[[110 139 111]
 [128  98 123]
 [157 104 135]]
=>
[111  98 157]

[[100 147]
 [157 104]
 [128 135]]
=>
[147 157]

[[137 146 104 122]
 [145 115 101 106]]
=>
[122 101]

[[109 112]
 [117 144]
 [118 145]
 [121  99]
 [119 124]]
=>
[112 117]

[[126 124 128 121 123]
 [122 132 122 117 130]
 [140 138 145 114 107]
 [133 106 138 131 111]
 [121 114 121 126 129]]
=>
[123 117 145 106 121]

[[139 138 109]
 [128 105 134]]
=>
[109 105]

[[127 107 120 144 128]
 [132 143 132 119 125]
 [132 139 125 126 128]
 [133 142 134 117 123]
 [122 104 121 145 131]]
=>
[128 119 125 142 122]
---
[[114 132 127 129 152 132 121 131 140 122 130 126]
 [132 121 128 125 117 131 132 125 129 129 133 131]
 [115 132 127 129 152 133 121 131 140 122 130 127]
 [144 123 130 131 118 128 128 123 116 132 130 133]
 [139 126 130 132 126 128 125 125 119 131 129 132]
 [112 153 126 132 138 109 128 143 122 131 104 111]]
=>
[[144 123 130 131 118 128 128 123 116 132 130 133]
 [139 126 130 132 126 128 125 125 119 131 129 132]
 [132 121 128 125 117 131 132 125 129 129 133 131]
 [115 132 127 129 152 133 121 131 140 122 130 127]
 [114 132 127 129 152 132 121 131 140 122 130 126]
 [112 153 126 132 138 109 128 143 122 131 104 111]]

[[134 133 132]
 [106 132 106]
 [130 126 130]]
=>
[[134 133 132]
 [130 126 130]
 [106 132 106]]

[[118 117]
 [138 102]
 [114 139]
 [117 130]
 [111 147]
 [140 115]
 [130 147]]
=>
[[140 115]
 [138 102]
 [130 147]
 [118 117]
 [117 130]
 [114 139]
 [111 147]]

[[129 112 126 129 126 136 118 139 124 130 126 122 118 119 111 110]
 [111 128 106 124 110 116 112 126 113 107 131 116 127 118 127 122]
 [116 135 125 129 126 133 126 137 118 112 150 127 136 127 132 133]
 [115 135 119 117 120 108 125 122 119 113 147 123 135 125 132 132]]
=>
[[129 112 126 129 126 136 118 139 124 130 126 122 118 119 111 110]
 [116 135 125 129 126 133 126 137 118 112 150 127 136 127 132 133]
 [115 135 119 117 120 108 125 122 119 113 147 123 135 125 132 132]
 [111 128 106 124 110 116 112 126 113 107 131 116 127 118 127 122]]

[[127 114 116 110 131 134 110 119 139 123]
 [125 128 125 131 127 124 131 123 136 107]
 [123 128 126 131 138 145 130 126 132 127]
 [126 134 136 128 123 124 129 136 120 135]]
=>
[[127 114 116 110 131 134 110 119 139 123]
 [126 134 136 128 123 124 129 136 120 135]
 [125 128 125 131 127 124 131 123 136 107]
 [123 128 126 131 138 145 130 126 132 127]]

[[138 113 110 118 121 122 143 135 125 136 109 145]
 [120 119 135 128 136 151 123 130 136 113 114 145]
 [130 131 122 119 144 125 113 122 119 137 108 124]
 [140 143 138 125 128 113 144 141 100 130 123 143]]
=>
[[140 143 138 125 128 113 144 141 100 130 123 143]
 [138 113 110 118 121 122 143 135 125 136 109 145]
 [130 131 122 119 144 125 113 122 119 137 108 124]
 [120 119 135 128 136 151 123 130 136 113 114 145]]
---
[[113 119 152]
 [127 121 137]
 [146 152 139]
 [149 139 120]]
=>
[[121 137]
 [152 139]]

[[133 114 124 111]
 [109 103 120 126]
 [118 116 126 103]
 [131  99 119 120]]
=>
[[103 120]
 [116 126]]

[[136 121 153 125]
 [136 121 152 130]
 [144 116 145 130]
 [136 120 153 124]]
=>
[[121 152]
 [116 145]]

[[126 127 130  99]
 [120 129 109 144]
 [127 128 123 138]
 [131 127 135 116]
 [132 128 130 151]]
=>
[[129 109]
 [128 123]]

[[125 110 104]
 [116 126 148]
 [124 125 111]
 [127 130 142]]
=>
[[126 148]
 [125 111]]

[[129 127 124 141 115]
 [138 121 149 109 145]
 [121 139 133 129 131]
 [140 116 145 121 136]
 [122 155 132 149 137]]
=>
[[121 149]
 [139 133]]

[[154 130 128 128 130]
 [121 123 138 142 126]
 [119 134 145 108 128]
 [121 123 124 138 129]]
=>
[[123 138]
 [134 145]]

[[118 141 121 138]
 [112 112 118 133]
 [148 107 147 134]
 [151 108 113 132]]
=>
[[112 118]
 [107 147]]
---
[[146 119 118 120 151 102 130 131]
 [148 122 124 119 157  99 141 137]]
=>
[[131 146 119 118 120 151 102 130]
 [137 148 122 124 119 157  99 141]]

[[129 122 101 106 119 116 128 109 143 111]
 [129 119  99 116 127 126 135 102 144 127]
 [129 120 104 107 118 116 123 111 141 112]
 [129 116  98 113 125 123 138 102 145 122]
 [129 126 107 106 115 115 126 114 140 109]]
=>
[[111 129 122 101 106 119 116 128 109 143]
 [127 129 119  99 116 127 126 135 102 144]
 [112 129 120 104 107 118 116 123 111 141]
 [122 129 116  98 113 125 123 138 102 145]
 [109 129 126 107 106 115 115 126 114 140]]

[[129 118 117 102 123 121]
 [127 117 101 111 127 120]]
=>
[[121 129 118 117 102 123]
 [120 127 117 101 111 127]]

[[136 107 148]
 [117 148 110]
 [121 145 154]
 [123 147 150]
 [139 106 146]]
=>
[[148 136 107]
 [110 117 148]
 [154 121 145]
 [150 123 147]
 [146 139 106]]

[[123 132 130 125 130]
 [122 133 130 127 128]
 [134 124 120 145 117]
 [138 121 120 143 118]
 [122 133 130 126 129]
 [126 128 136 107 142]
 [142 116 130 114 138]
 [128 127 130 123 131]]
=>
[[130 123 132 130 125]
 [128 122 133 130 127]
 [117 134 124 120 145]
 [118 138 121 120 143]
 [129 122 133 130 126]
 [142 126 128 136 107]
 [138 142 116 130 114]
 [131 128 127 130 123]]

[[137 107 106 113 124 101]
 [137 150 144 140 145 148]
 [139 106 108 112 124 101]]
=>
[[101 137 107 106 113 124]
 [148 137 150 144 140 145]
 [101 139 106 108 112 124]]

[[136 129 124 108 122 121 110 131 127 122 108 122 133 107 119 118]
 [114 118 123 143 126 125 140 120 120 124 142 128 126 144 133 129]]
=>
[[118 136 129 124 108 122 121 110 131 127 122 108 122 133 107 119]
 [129 114 118 123 143 126 125 140 120 120 124 142 128 126 144 133]]

[[139 151 126 127 129 145]
 [123 137 131 130 126 117]
 [125 121 132 130 128 120]
 [123 122 130 132 127 120]
 [141 150 123 128 131 145]
 [118 120 133 126 125 111]
 [139 149 126 129 125 145]
 [117 120 134 130 122 109]
 [124 125 129 131 124 116]
 [122 138 133 130 124 117]]
=>
[[145 139 151 126 127 129]
 [117 123 137 131 130 126]
 [120 125 121 132 130 128]
 [120 123 122 130 132 127]
 [145 141 150 123 128 131]
 [111 118 120 133 126 125]
 [145 139 149 126 129 125]
 [109 117 120 134 130 122]
 [116 124 125 129 131 124]
 [117 122 138 133 130 124]]

[[131 129 125]
 [127 125 128]
 [131 124 131]
 [127 146 127]
 [130 104 123]
 [129 133 118]
 [136 155 133]
 [129 126 125]
 [128 129 131]
 [128 129 128]]
=>
[[125 131 129]
 [128 127 125]
 [131 131 124]
 [127 127 146]
 [123 130 104]
 [118 129 133]
 [133 136 155]
 [125 129 126]
 [131 128 129]
 [128 128 129]]
